Each row has a class, written as a number after it.
[ 15  -1  30 -13  -7  13 -30  18 -10  43   9 -33  20  32  -1 -47  33   2
  44  -6  25  54  -8   5 -53  21  16 -20  18 -16  10  56]  3
[  0 -24  27  15   2 -32  -5   5   8  10 -38  -7  14   0  -5 -46  50  31
 -12  39  39  -4  -3   0  11 -11  26 -48  29 -67  -2  27]  8
[-70   4  41  47   7   5 -30 -25 -15  49 -41 -15   4  38 -11 -40   2   8
  37   9  30   2  50 -49   0 -35 -10  40  24 -21 -20  -4]  6
[-23  -8  40  -1   3 -32   3 -18  13   1 -43 -33  32 -15   1 -76  27  -3
 -53  -2  20 -28 -32  19   4  -6  40 -10 -19 -20  36  -3]  2
[ 33 -12   3  12   5  -7  70  11  11  29   3  49 -42 -53 -11 -42 -59  43
 -26   0  24  -4  -1  24 -82 -11  15 -32   8  50  38  29]  8
[-78  13  -3  -2  15 -56  22   3  42  10 -11 -19  30  -7  -9 -30  20  -6
  -6 -14  44 -20  19  -8 -24 -17  30   5  12   1 -11  10]  4
[-25  30 -42  18 -17  39  -4  -2  27 -39 -53  37 -93  23  15  32 -17  32
  10  20 -45   2 -70 -76 -13 -33 -31 -24 -59   3  -4   0]  4
[ 16   8 -25  21  -8  -5  45  -1  24 -15  22  41 -80  14  23  16 -50  -5
  18   7   4  11  25 -28   8 -19 -23  -7 -20  -1 -29  16]  8
[-11  21   0  -2  17 -18 -29 -42  34  31 -21  -5  13  19  13 -22  13 -38
  -8 -20  18  12  18  -8   6 -14  68 -17  81  36 -39 -23]  9
[  4 -10  13  29 -19  -4 -38  -8  -1  11  11  24   2  23  34 -18  46   5
  46 -10  20  20  42  13 -15 -15   5  -6  66 -15 -29  35]  3
[-33 -10  26   6   4 -28   7  11 -11  21 -26   9 -13  19   9 -60  33  -1
  28 -20  28  13   8  24 -42 -14   8  16   8 -17  -4   3]  0
[ 31  -8  30   0  23   8  14 -24  21 -20  82 -15  -9  -3  31 -38 -10  13
 -17   2  26 -29  14 -20  -2 -19  -4   2 -32 -48  -4  19]  8
[-30 -20  22  -6 -14 -39 -22  -2  -7 -18 -27   2  39  30   8 -45  64 -12
 -18  13  -5 -26 -26 -10  70 -20  42 -18  16 -52 -22   8]  7
[  8  -1 -20 -23  31   9 -56 -11   2 -37  23  -9  38  21   9 -53  16 -22
  27 -24  29  39  33  -6  -8   6  21  16 -20  19   1  12]  9
[ 18  -7   8  12 -23 -12  10  23 -14  20 -16  12  39 -26  -4   0  18  14
  -6  16  -3   9  19  22 -34 -25  11   4  59  25  -2   9]  6
[ 40 -46  19  -5 -24  18 -39  12   5 -14 -28 -10  39  -2   6 -41  31  18
  10  18   8  -6 -62 -15   6  15  -3 -42  -6 -58  26  37]  3
[  9 -12  23   9 -11 -21  27  -6 -14  30 -65  18 -50 -25   4 -81 -10  29
  23  -7  -9  18 -24  21  -9 -34  39 -18  14 -57 -30   7]  7
[  4 -49  42  -1 -24 -41 -10   8   8   4  -4  12   7  41   1 -42  43   2
 -22   0  16   3 -35   9  50 -12  18 -29  52   6  27  33]  3
[  3 -10  11  16 -11  -1 -37  10  16 -18 -50  52  20 -27   1 -56 -17  38
  43  -8   1  25 -29 -15 -27 -29  28  20 -58   8  31  20]  5
[ -4 -32   5  21 -20 -80  -2 -15   7 -18 -20 -19  21  15  11  -6  38  -9
 -12  -3  23  -7  31  26  42  -8  26  -5  46 -20   1  20]  2
[-17  33  32 -11  -5  -7  39 -10   6  16 -28 -12 -47  10   1 -19  17  -2
  11  24  10  21  20 -13   6 -35  15  -6  42 -17 -17  21]  5
[ 16 -34  -4  -6 -17  26  28 -13 -18 -62  11  21 -42 -18  -9 -26 -39  22
  -3  -2 -17  -6  -8 -38  -8 -37 -34   5 -51   1  29  21]  6
[-48  -8  30  19 -11   0  11 -27  24  39  20 -38  15 -13  11 -53  47  24
 -19  13  10 -38 -44   2  19  -7  37 -19  -1 -75  -8  13]  3
[-65 -22  16 -13  -1 -20 -41  19  47   8 -40  -8  48 -13 -16 -69  55   5
 -24   7  33 -23 -58  46  19  14  52  26   0 -14  41 -13]  10
[-25  13   3  16   1 -11  -2 -15   2   9  -9  15 -23  19  16 -34  33 -15
  19  16  11  -2   3 -12  32 -20 -12  12 -31 -55 -22 -11]  5
[-21  -9   5  20   2 -31  31 -17   4   7   6   3 -20  41  32 -51  36  -3
  -3  11  11  -8  -6  -7  27 -27   3  -3  13 -20 -14  20]  0
[  4   8   1  13  -9 -21  37 -17 -12 -25 -13 -25  30 -11  39  17  14  -3
 -35  -2 -13 -33   7   8  34  -9  -2 -14  20 -19  -2  -9]  0
[-53   3  42  15  26  26   9 -29  14  -5  18  -3  21   7  16 -83   5   2
 -19  12  31 -51  -4 -39  -1 -12  30   1 -39  -2   7  15]  1
[  9  -4   0  14  -8 -10 -52   3   6 -39 -22  21  20  17   2  -7  -2   8
  19 -28  -3  30  -4 -13  -4   8  45 -19 -50  21  -2   2]  1
[  0  -8  -9 -13  13  20 -19   3  23  17 -45  12 -29   1 -29 -53  -7   4
  36   8  15  26 -28 -34 -29  -8  27  -3 -14  -7 -11   5]  9
[-12  -6  31  10 -21 -29   2  25  33 -40  -7  -2  10  -3  28  -1  15  -5
  11   7  25 -32   9  11  -1  -5  28   5 -16 -15 -16   7]  1
[-28  -3  -9   0 -16 -13 -18  -3  37  -6 -20  -8  -1  27  23   3  32  -4
  23  22  11   0  -6 -43  14 -20  30  -3  61 -29 -58   4]  9
[ 23  16  10  12  -4  25  21 -50   1  -2  -1 -33 -35 -34  13   3 -12  18
 -11   7 -12 -45  -5 -11  -8  -5   5  -7  -3 -34  18  19]  10
[ 33  -9 -51  16   5   5   3 -37  43 -22   5  39 -13   3  40 -11 -42  -7
   5 -31   0   4   1  -3 -12  -8   8 -11  32  54  -6  -1]  0
[-53  11  39  25  -3  -4  -6  15  23  22  -1  43 -32  -7   3  -4  -3  12
  23  -9  12   6  23  23 -15 -34  39  35  18  16 -10 -12]  8
[-11 -13  10   8  -7 -33  33  -4 -41  25   5 -31 -21   4  -1  -1  37  -3
  26  15   9  -9  23  -8   3 -11   3  -3  23 -69 -35  12]  9
[-59  -1  23  29 -12 -58 -19  47  11  52 -37  20  29  -3 -15 -15  48  11
  35   8  28  14  11  50  14 -12  25  54   5 -28 -11 -26]  5
[-14 -14  31  22  20   2 -31   4   9  29 -28  34 -20  12 -12 -75  23  13
  22  -1  33  18   0  33 -18  -5  46  -2  10  14   0  -4]  1
[ 58  14   0   3 -22  -7  65 -19  28 -12  15   0 -58 -13  13  59 -58 -13
 -53  10 -25 -74 -16 -39  27  -6 -37   0  -3  18   8  -1]  10
[ -84  -32   42    9  -22  -43   35    3  -16   12  -35  -30   29  -18
  -18  -52   43    4   -2   35    2  -80  -47   -7   60  -16   43    1
  -45 -104    5   18]  7
[  2  -5  35  17 -14   7  16   4  -4  -8 -15   1 -11 -18  26 -60  23  24
 -24  36  13 -39 -14  -2 -44 -37 -27   4 -30 -26  16   7]  6
[-114  -41  -16   26   -4  -26  -80    5   53  -11  -13   -9   26   35
   34  -46   24  -10   94   -3   66    6   20   17   19    1   41   69
   27  -16  -10    2]  9
[ 46  -8  -2 -20  -1  -2  13 -31  24 -31  26 -52  -7  -9   0   2 -19 -21
  -8 -13 -10  -1  -4  -8  29   1  16   0 -22 -40  -3  10]  2
[ -2  -8  52  -5  -7 -15 -26  24  -8   9  15 -30   5  -3 -13   6  13  11
  47 -12  24  10  11   1 -48   5  24   7 -41 -72   0  16]  8
[  0 -22  28  29 -13 -29 -11   4  -7 -19   0  47  16  18  16 -43  11   9
 -24  -1   6 -18  18 -20   7 -52 -24  31 -14  21   0  -7]  6
[ 12  -6 -18  -7 -22   3 -29  18  31 -31  -8 -15  30 -15  18   1 -12  21
  39   0  -8  26 -46 -19  10   5   7  19 -63 -56  -4   1]  5
[ 10   5  -1   5   0  -5 -14 -28   0 -31 -18  29 -25  29  33 -28   7 -19
  13  -3   0   5  19 -52   9 -36   4 -10  10   2 -37   6]  9
[ 55 -11  31  21  -2  -6 -42  -2 -26   4 -29  17  10  39  10 -42   4  27
   1  -2  15  37  31 -33 -39 -34 -26  -3  35  23  -2  17]  6
[-12  -7 -12  -5   4 -23  32  18  35  14  34  23  45  40   3  23  -5 -33
 -79  26   9 -24 -19 -27  82   5   6 -21  59  47  -5 -13]  8
[-29  11   9   8 -20  29  -3  -7  68   4 -13   4 -11   9  16 -22 -15  -1
 -10  10   1 -26 -53 -45  21  -6   8 -10 -15  -1  -7   7]  3
[-60   8  13   0  -8  10 -28   2  14   8   6 -15  27  15  16 -32  40   4
  23  14  -2 -21 -20  -9  13 -11  42  23  -3 -51 -35   6]  7
[ 47 -13   9   0 -10  12  41 -13 -14  -3  17 -21  29 -11 -10 -16  -2  22
 -22  40  -6 -24   5 -75 -14 -31 -23 -22  12 -33 -15  46]  6
[-20  -9  23  22   2 -48 -41  -1 -15  -7 -23  15 -15  62   7 -45  60  -6
  22  14  25   6  20 -26  20 -26   7   8 -19 -12  -9  17]  9
[ 63  -6   4  18   1   5 -23 -28 -10 -14  13 -11  44  -1  22 -22  13  11
 -31  14  -6  -5  10  -6   7 -21  -4 -17  13   8  13   9]  6
[  29  -11   35   52   29  -27  -30  -52  -71   35  -19   29  -29   37
   22 -104   14   32   11  -45   34   48   81   10  -67  -28  -15    2
   34   11    5   24]  2
[-42   4  -3 -19  -4  -3   9  10  19  -9 -13  -9  -9  24 -15 -49   7  -3
   4  20   1  -8 -36 -25  29  -4  31  -2 -46 -13   3  31]  7
[ 13 -26   8  12   3 -65 -50  31  29 -30 -10  39  28  41  13 -28  58 -10
  11   7  12  -4 -20  -7  42 -36  -1  15 -19  -6   0  12]  4
[ -5 -18   3 -10 -20 -51 -16  71  13 -10 -37  38 -27  29 -23  -6  45 -12
  -4  24  16 -10 -38  12  -3   1 -12  14 -57  14  15 -16]  9
[ 32 -14 -15 -12  -8 -36   4  21  22 -52 -29  -1  23   3  -6 -23  12  -6
  40  23 -12  10 -46 -67  25 -30   8 -22 -81 -47   4  67]  4
[-70 -23  27  -5   2 -27  21  -8  38  -4 -24 -24 -12  -7 -16 -80  26  -3
 -21   7  29 -30 -26  -5  26 -19  21  25 -34 -67  -4  -6]  2
[-26  10  56  14  11 -34 -38   7  65  41  63 -30   0  38  30  43   2 -44
  34 -19  68 -39  76  12  -6   2   1  59  57 -42 -64 -40]  8
[-15   5  33   6   5  17 -16  -4  39  24   6  -4 -12  14   5 -73  30   9
  -1  10  31  -9 -21  -7  -8  -6   5  -2 -19 -23   2  21]  3
[ 42  -4  15  -1  -9  27 -59   0  43 -15 -19  24  10  -8  -8  -7   0  13
 -18 -19  -2  -5 -34  -3 -12   6  15 -23 -11  32  27  -3]  3
[ 54  22 -23  -8 -16  24  15   0 -14 -30 -30  39 -26 -19  -4  34 -32  22
 -10   2 -29  27  -4 -14 -30  -8 -10 -30   4  61  35  16]  5
[ 91   0 -14  13 -27  21 -34  -5 -31 -45 -14   6  21  -3  25   4  15  23
  11  20 -24  19   0 -35 -50 -17 -25 -37 -35 -12   7  40]  6
[-20 -28 -18   3   0  -5 -94   9 -21 -52 -71  94  -1  94 -37 -21  69 -51
 -20  13  15  15  21 -35  54 -17 -47 -16   5  66  20 -23]  6
[  4 -45  23  -8 -24 -12 -28   9 -11  -2   2  25  -4   4  -2 -25  11  10
  12 -48  12  23 -16  27 -23   5   7 -14  28  -3  13   4]  3
[-41  -8  35  12   6  -9 -19  28  -8  17 -52   7   4  32  -8 -88  38   4
  14  41  28 -34 -27 -16  19  -7  -6  16 -55 -50  10  17]  7
[-20  -3 -25  22  10   3 -63 -20  38 -43 -22  -2  46 -15  26  -5  34  13
  10   5  -3 -34 -37 -23  19 -17  17  -5 -37 -40   3  -8]  4
[-43  15  15  21   4 -47   9   1  16  15 -15   1  -5   7  10   5  18 -10
  29 -13  10  -7  29 -19   8 -43   6  25  24 -34 -48  -6]  4
